Below are the code and all the weights of a small trained network. Each question names an input and a class and asks about switching units off, where a switched-off unit gives its printed mean instead of its output.

import numpy as np


def w(rows, s, z=0):
    codes = np.array(rows[::2]) - 128.0
    scale = np.full(codes.shape[1], s)
    scale[-1] = z or s
    return codes * scale


def norm(h):
    return h / np.sqrt((h * h).mean(-1, keepdims=True) + 1e-5)


def f(y):
    return np.maximum(y, 0)


def log_softmax(a):
    a = a - a.max(-1, keepdims=True)
    return a - np.log(np.exp(a).sum(-1, keepdims=True))


def net(x, mask):
    res = np.array(x, float).reshape(1, 3) / 4 @ E
    u = 0
    for l in range(4):
        y = f(norm(res) @ A[l][:, :-1].T + A[l][:, -1])
        res = res + np.where(mask[u : u + 7], y, B[l][:, -1]) @ B[l][:, :-1]
        u += 7
    return log_softmax(norm(res)[-1] @ U[:, :-1].T + U[:, -1])


A, B = {}, {}
E = w([
[205,193,105,126,161,247,72,87,202,193,184],'x0',
[126,156,99,134,82,88,111,75,68,74,211],'x1',
[135,141,205,139,132,103,94,141,149,97,90],'x2',
],0.013)
A[0] = w([
[122,136,160,116,146,156,123,156,197,137,40,43],'L0N0',
[113,122,90,116,110,67,157,132,22,127,152,137],'L0N1',
[101,84,129,125,117,81,138,170,110,155,8,128],'L0N2',
[123,129,93,111,123,108,157,131,76,141,142,187],'L0N3',
[130,128,126,126,155,196,140,138,214,164,102,48],'L0N4',
[129,109,96,121,132,183,132,144,160,183,99,1],'L0N5',
[134,150,116,116,133,118,138,150,135,119,134,75],'L0N6',
],0.015,0.0035)
B[0] = w([
[148,34,191,185,81,83,84,74,170,250,149,218],'L0N0',
[81,86,21,154,139,168,123,88,87,80,170,242],'L0N1',
[111,161,197,121,239,99,234,167,151,26,179,254],'L0N2',
[118,129,192,196,97,85,104,92,153,55,88,190],'L0N3',
[126,219,73,65,128,182,121,141,173,141,57,231],'L0N4',
[94,193,58,127,142,210,106,178,135,140,59,198],'L0N5',
[125,151,118,132,131,127,149,77,158,122,150,128],'L0N6',
],0.011,0.015)
A[1] = w([
[108,166,71,80,151,176,138,133,155,197,59,113],'L1N0',
[181,161,141,75,125,173,107,169,71,128,160,139],'L1N1',
[172,186,134,121,61,160,79,103,145,182,104,75],'L1N2',
[157,56,182,137,132,145,104,184,117,193,116,138],'L1N3',
[188,132,102,116,159,247,88,179,160,215,44,79],'L1N4',
[119,114,53,108,18,122,23,99,52,138,107,73],'L1N5',
[123,106,55,122,57,90,152,100,90,162,125,5],'L1N6',
],0.015,0.0019)
B[1] = w([
[117,250,115,133,101,197,137,146,131,108,114,223],'L1N0',
[86,124,156,118,110,86,118,153,109,94,70,145],'L1N1',
[107,158,87,22,157,107,167,147,148,160,137,200],'L1N2',
[161,79,95,188,120,112,150,140,140,188,147,147],'L1N3',
[85,137,36,61,179,184,105,109,217,77,55,254],'L1N4',
[145,120,184,210,31,131,50,43,101,117,129,171],'L1N5',
[124,138,70,200,98,194,106,125,185,170,94,148],'L1N6',
],0.014,0.021)
A[2] = w([
[225,187,234,102,147,153,171,204,168,229,73,125],'L2N0',
[151,167,184,79,67,73,125,112,110,167,117,149],'L2N1',
[171,56,198,141,159,87,89,148,195,225,128,6],'L2N2',
[183,141,95,90,132,236,135,207,108,204,95,104],'L2N3',
[171,61,88,75,158,80,167,174,6,99,124,77],'L2N4',
[88,115,118,121,124,162,187,144,55,168,181,145],'L2N5',
[128,178,178,34,69,78,117,112,63,114,121,25],'L2N6',
],0.014,0.0015)
B[2] = w([
[209,40,185,101,120,193,115,59,157,241,189,217],'L2N0',
[148,134,103,104,173,125,151,147,81,174,178,142],'L2N1',
[210,81,220,101,78,134,107,88,98,157,53,181],'L2N2',
[18,110,82,121,153,109,67,120,195,69,86,255],'L2N3',
[97,101,18,171,136,121,160,169,95,132,103,183],'L2N4',
[246,200,108,119,45,80,146,166,90,107,61,151],'L2N5',
[120,108,120,133,202,93,131,161,93,167,192,146],'L2N6',
],0.013,0.0096)
A[3] = w([
[42,81,128,145,183,112,135,214,115,203,117,185],'L3N0',
[170,121,189,141,143,130,151,126,165,124,139,154],'L3N1',
[78,132,89,110,163,74,215,173,93,3,81,42],'L3N2',
[149,188,168,85,139,150,127,146,220,154,103,249],'L3N3',
[150,187,162,86,158,127,139,115,200,141,91,115],'L3N4',
[152,149,86,76,135,181,124,174,191,110,103,74],'L3N5',
[124,84,120,158,74,89,119,107,127,139,31,177],'L3N6',
],0.015,0.0015)
B[3] = w([
[184,165,121,116,112,146,109,104,123,119,174,152],'L3N0',
[131,88,92,147,86,125,110,138,86,155,109,156],'L3N1',
[102,153,158,155,149,128,131,250,153,133,125,255],'L3N2',
[129,120,123,81,135,115,119,97,132,128,79,224],'L3N3',
[140,127,113,94,89,138,141,116,112,125,89,207],'L3N4',
[94,99,95,128,146,128,163,91,140,108,119,228],'L3N5',
[165,174,159,118,106,127,147,126,112,139,140,160],'L3N6',
],0.022,0.018)
U = w([
[168,159,124,81,179,75,99,125,92,157,196,2],'0',
[108,110,158,188,159,82,162,247,124,68,116,226],'1',
[210,28,220,112,126,92,157,120,135,169,67,7],'2',
[130,137,116,228,47,122,64,60,91,67,140,72],'3',
[117,136,69,43,148,148,115,87,195,118,31,245],'4',
],0.012,0.0023)

Each question gives the input, the list of numbers given to net, and the class t.
The units are the neurons (one row each of A and B). Each row of codes is followed by its name. A weight is (code - 128) times the scale printed after its matrix; where a second scale follows, it is the last column's (A, B and U).
mask holds one flag per neuron, layer by layer. A switched-off neuron (its flag False) gives its mean, the last column of its row in B, instead of its output. The means were averaged over made-up inputs and are rounded, as every weight is.
A unit's drop is (log p(t) with every unit on - log p(t) with that unit switched off) / (log p(t) with every unit on - log p(t) with every unit switched off).
most important unit: the unit with the biggest drop
k most important neurons: the k neurons with the biggest drops, biggest first
top k neurons in layer l: the k neurons of layer l with the biggest drops, biggest first
drop when u is switched off: that unit's drop, to one decimal
input [0,2,-7], class 3: most important neuron -> [L0N2]
input [0,-4,5], class 2: 2 most important neurons -> [L0N0 L0N2]
input [6,6,-6], class 3: top 2 neurons in layer 0 -> [L0N2 L0N4]
input [-5,-7,0], class 2: 2 most important neurons -> [L0N0 L0N1]
input [2,3,2], class 0: 2 most important neurons -> [L0N5 L0N4]
input [-1,-1,1], class 2: top 2 neurons in layer 0 -> [L0N1 L0N0]
input [2,3,1], class 0: 2 most important neurons -> [L0N5 L0N4]
input [0,-8,7], class 2: top 2 neurons in layer 2 -> [L2N0 L2N2]
input [6,8,1], class 0: top 2 neurons in layer 0 -> [L0N1 L0N4]
input [8,8,0], class 0: top 2 neurons in layer 1 -> [L1N4 L1N0]
input [2,4,1], class 3: top 2 neurons in layer 0 -> [L0N2 L0N4]
input [-3,7,-1], class 3: drop when L0N2 is switched off -> 0.6
input [4,5,-7], class 3: drop when L0N2 is switched off -> 0.9
input [-8,1,7], class 1: drop when L2N5 is switched off -> 0.0
input [-7,-5,4], class 1: most important unit -> L0N2
input [-8,7,-4], class 1: top 2 neurons in layer 0 -> [L0N0 L0N4]
